Each row has a name. Each piece below is followed by the name of the row it came from, unless a question asks for something else. Each question is about the rows just above it. Places in a row count from 0.

zevo: [137,188,148,149,139,153,118,88,31,67,70,145,138,43,79,183,122,88,78,36,80,126]
vosil: [92,25,107,141,118,134,74,87,108,67,183,138,145,43,122,79,88,80,36,78,70,63]
lukes: [52,54,52,77,56,45,121,63,161,85,69,124,108,101,33,137,27,61,31,89,96,74]
Kerik: [98,109,99,74,106,84,93,132,33,119,80,109,76,111,151,94,129,115,112,30,85,98]
gise: [137,40,177,145,129,159,84,102,57,139,58,141,65,128,115,25,90,25,139,108,79,58]
Gusuf: [59,35,49,64,58,65,70,64,89,142,51,67,150,85,76,50,51,88,42,167,127,104]
geg: [76,75,91,169,92,73,130,76,88,140,82,99,151,111,76,94,115,129,56,186,77,150]
Which row holds [76,111,151,94,129,115]? : Kerik
q: [67,70,145,138,43,79,183,122,88,78,36,80] : zevo
Which row holds [70,64,89,142,51,67,150]? : Gusuf
The one value in zevo and Kerik: : [80]

ril: [111,73,187,73,143,175,99,102,182,65,82,55,68,120,125,66]
ramud: [177,166,99,71,80,64,85,120,210,221,45,99,74,75,49,168]
zulog: [119,107,100,86,165,77,87,114,91,129,101,69,59,39,89,112]
Gobaz: [58,82,130,137,86,66,67,97,78,52,31,139,99,56,86,39]
Kone: [47,47,66,78,89,130,115,115,58,42,100,94,93,93,85,90]
muzop: [63,84,105,75,123,61,121,91,110,103,70,51,51,95,47,113]
sib: [98,97,104,77,116,99,136,87,90,91,103,27,65,144,77,113]
Vaz: [123,119,61,82,112,147,124,127,117,128,104,86,106,51,116,145]
The row with [65,82,55] is : ril
Number of entries in [63,84,105]: : 3
[61] with -1 step of 1 on every entry: : [60]
q: [55,68,120] : ril
Which value is in both ramud and sib? : [99]
key -> tag
[90] -> z_680
[91] -> z_576
[102] -> z_345
[66] -> z_874
[115] -> z_80
[97] -> z_442
The tag of Kone, keyed by place 7: : z_80

loto: [98,153,78,76,83]
boz: [77,73,18,72,67]
suk: [53,65,92,106,39]
Diru: [151,184,84,148,131]
kib: [64,169,77,131,50]
dubog: [143,91,87,109,185]
zotum: [112,74,132,90,114]
Which value is in both kib and Diru? : [131]
q: [112,74,132,90,114] : zotum
[106] with -1 step of 1 on every entry: : [105]
How many entries does [77,73,18,72,67] have? : 5

Tud: [61,73,78,6,115,79,42,130,47,146,99,73]
Mev: [126,91,123,27,100,127,63,120,58,123,66,82]
Simem: [95,103,113,71,104,93,93,101,87,103,87,126]
Likof: [67,127,141,39,89,39,77,116,46,126,96,93]
[116,46,126] with -1 step of 1 on every entry: : [115,45,125]
q: [61,73,78,6,115,79,42,130,47,146,99,73] : Tud
The one value in Mev and Simem: : [126]

bedop: [109,146,47,159,77,49,49,161,84,72,113,87,65,27,96,56,36,55,123,138]
lav: [185,169,94,45,192,62,91,102,67,144,54,68,114,117,36,88,166,125,42,36]
Doni: [87,80,99,108,66,84,142,88,74,86,94,59,114,138,72,94,107,124,60,80]
Kiv: [124,132,79,106,116,78,71,121,91,88,103,94,76,69,85,84,79,79,101,124]
doz: [147,139,86,38,171,88,78,70,42,114,50,57,113,118,77,73,118,85,86,133]
lupel: [185,169,94,45,192,62,91,102,67,144,54,68,114,117,36,88,166,104,37,165]
fumot: [99,77,108,75,115,127,90,65,97,60,118,99,70,112,101,107,73,91,113,65]
Move every entry of [49,49,161] by +1 step of 1. : [50,50,162]
Move every entry of [116,78] by +1 step of 1. : [117,79]
Number of entries in [87,80,99,108,66,84,142,88,74,86,94,59,114,138,72,94,107,124,60,80]: : 20

Pire: [136,35,135,125,98,106,75,90,106,47]
fef: [182,79,158,119,110,70,59,62,57,27]
von: [109,93,99,72,116,102,116,124,106,81]
vur: [74,93,84,80,70,133,156,151,145,151]
rideb: [84,172,107,52,91,59,160,114,78,132]
zizo: [105,48,58,77,107,161,129,176,161,79]
Roz: [28,121,71,108,68,126,118,102,129,187]
rera: [70,120,84,103,104,101,98,88,100,124]
Kedi: [15,147,40,131,76,120,89,74,103,182]
Paze: [137,51,81,94,125,150,80,129,126,51]
Which row holds [116,102,116,124,106,81]? : von
Shift each entry of [51] by +1 times 1: : [52]
Move every entry of [125] by +1 step of 1. : [126]
How many entries does [105,48,58,77,107,161,129,176,161,79] have? : 10
q: [129,126,51] : Paze
q: [15,147,40,131,76,120,89,74,103] : Kedi

Pizim: [104,118,106,171]
vir: [164,185,106,94]
Peku: [200,110,93,94]
Neb: [104,98,171,184]
mov: [104,135,211,119]
zames: [116,211,145,107]
nepe: [104,211,119,210]
pef: [211,119,145,132]
puzub: [176,160,106,94]
The one value in Peku and vir: : [94]
How many entries does [116] have? : 1
The one value in Pizim and vir: : [106]
Table of tags by key:
[106] -> z_681
[210] -> z_147
[132] -> z_339
[108] -> z_711
[107] -> z_824
[94] -> z_559
Look up the entry of zames at place 3 in the table: : z_824
q: [116,211,145] : zames

